Here is a tiny trained network, its code and every weight. The questions are about switching its units off for an input and a class, where a switched-off unit gives its printed mean instead of its output.

import numpy as np


def w(rows, s, z=0):
    codes = np.array(rows[::2]) - 128.0
    scale = np.full(codes.shape[1], s)
    scale[-1] = z or s
    return codes * scale


def f(y):
    return y / 2 * (1 + np.tanh(0.7978845608 * (y + 0.044715 * y**3)))


def log_softmax(a):
    a = a - a.max(-1, keepdims=True)
    return a - np.log(np.exp(a).sum(-1, keepdims=True))


def net(x, mask):
    res = np.array(x, float).reshape(1, 6) / 4 @ E
    y = f(res @ A[0][:, :-1].T + A[0][:, -1])
    res = res + np.where(mask, y, B[0][:, -1]) @ B[0][:, :-1]
    return log_softmax(res[-1] @ U[:, :-1].T + U[:, -1])


A, B = {}, {}
E = w([
[140,41,36,2,110,167,75],'x0',
[102,88,228,118,208,162,52],'x1',
[136,145,125,118,119,109,102],'x2',
[40,173,68,62,189,95,157],'x3',
[132,141,108,139,131,125,111],'x4',
[210,220,168,42,147,209,160],'x5',
],0.0066)
A[0] = w([
[179,191,114,80,122,179,168,146],'n0',
[115,87,60,60,168,156,99,238],'n1',
[178,232,148,73,174,196,132,174],'n2',
[88,62,122,160,101,31,116,48],'n3',
[153,77,59,83,120,171,81,50],'n4',
[144,69,70,82,116,153,52,97],'n5',
[224,137,178,102,118,169,103,250],'n6',
[156,143,69,131,47,80,239,163],'n7',
[81,59,111,186,133,62,118,131],'n8',
[175,191,127,112,140,178,159,134],'n9',
[148,53,78,54,106,151,111,96],'n10',
[112,105,170,138,231,192,52,49],'n11',
[250,49,166,195,58,180,86,202],'n12',
[165,38,88,68,87,174,89,156],'n13',
[59,57,130,161,100,45,58,101],'n14',
[27,180,88,59,241,84,177,184],'n15',
[109,100,84,82,146,136,114,77],'n16',
[158,171,36,138,3,122,225,165],'n17',
],0.0062,0.0019)
B[0] = w([
[130,47,98,112,147,29,131,200],'n0',
[135,159,185,195,84,61,167,212],'n1',
[205,32,75,134,127,2,200,236],'n2',
[222,70,63,107,185,64,162,176],'n3',
[171,178,197,189,157,126,110,168],'n4',
[173,148,171,191,142,129,160,179],'n5',
[116,112,78,101,68,34,159,218],'n6',
[85,96,204,115,226,94,59,217],'n7',
[205,105,87,146,150,37,193,196],'n8',
[187,70,130,115,142,58,125,179],'n9',
[140,149,202,199,164,112,130,185],'n10',
[74,40,148,37,203,31,53,195],'n11',
[34,134,138,124,7,63,138,253],'n12',
[141,167,189,199,110,123,145,204],'n13',
[163,60,77,110,125,68,192,206],'n14',
[41,170,155,174,18,64,177,247],'n15',
[134,162,142,169,104,134,131,147],'n16',
[60,63,226,76,206,67,23,244],'n17',
],0.0057,0.0047)
U = w([
[209,71,51,98,161,94,203,93],'0',
[67,86,180,67,202,110,9,85],'1',
[68,164,128,131,52,116,165,166],'2',
[176,207,195,212,165,130,165,122],'3',
[133,140,116,120,137,124,126,202],'4',
[117,132,109,113,126,129,122,184],'5',
[140,201,59,68,133,203,113,32],'6',
[173,202,70,78,176,254,84,3],'7',
],0.0085,0.0051)

Each question gives the input, the list of numbers given to net, and the class t.
The units are the neurons (one row each of A and B). Each row of codes is followed by its name. A weight is (code - 128) times the scale printed after its matrix; where a second scale follows, it is the last column's (A, B and U).
mask holds one flag per neuron, in row order. A switched-off neuron (its flag False) gives its mean, the last column of its row in B, instead of its output. The means were averaged over made-up inputs and are rounded, as every weight is.
A unit's drop is (log p(t) with every unit on - log p(t) with that unit switched off) / (log p(t) with every unit on - log p(t) with every unit switched off).
The circuit of an input: a set's keep is (log p(t) with only the set's units on - log p(t) with every unit switched off) / (log p(t) with every unit on - log p(t) with every unit switched off). Starting from the 12 units with the biggest drops (on a tie, the unit counted first), units are removed one at a time, each time the one whose removal leaves the highest keep (on an exact tie, the one counted first), for as long as the keep stays at least 0.8.
circuit, biggest first: the units of the circuit, biggest drop first
k most important neurons: the k neurons with the biggest drops, biggest first
drop of u: that unit's drop, to one decimal
input [8,-8,2,1,0,-5], class 1: circuit, biggest first	[n17]
input [-7,6,8,-8,-7,1], class 2: circuit, biggest first	[n12; n6]
input [5,-6,-3,0,-5,4], class 1: 2 most important neurons	[n17; n7]
input [2,-3,-4,-1,0,-8], class 0: circuit, biggest first	[n3; n8]
input [-5,-6,4,-7,-4,8], class 0: circuit, biggest first	[n2; n0]
input [7,5,-7,-7,-2,-3], class 2: circuit, biggest first	[n12; n17]
input [-1,7,1,-8,7,-3], class 2: 2 most important neurons	[n12; n17]
input [-1,4,5,8,-7,1], class 2: 3 most important neurons	[n15; n17; n7]
input [0,-8,6,-3,-7,-6], class 1: 3 most important neurons	[n17; n7; n2]
input [-7,-6,7,3,1,7], class 0: 3 most important neurons	[n2; n0; n9]
input [6,4,6,7,-6,6], class 2: 2 most important neurons	[n15; n1]
input [5,7,6,-7,3,7], class 0: 2 most important neurons	[n2; n6]
input [4,-8,-7,6,8,0], class 1: 2 most important neurons	[n17; n7]
input [-3,-7,0,1,2,-7], class 0: circuit, biggest first	[n3]
input [8,-7,5,-1,-8,7], class 3: 3 most important neurons	[n13; n10; n4]
input [7,-5,-1,-3,-7,1], class 3: drop of n13	0.2
input [-1,5,3,4,4,-5], class 0: drop of n8	0.3
input [-8,1,8,0,4,-8], class 0: drop of n1	0.0
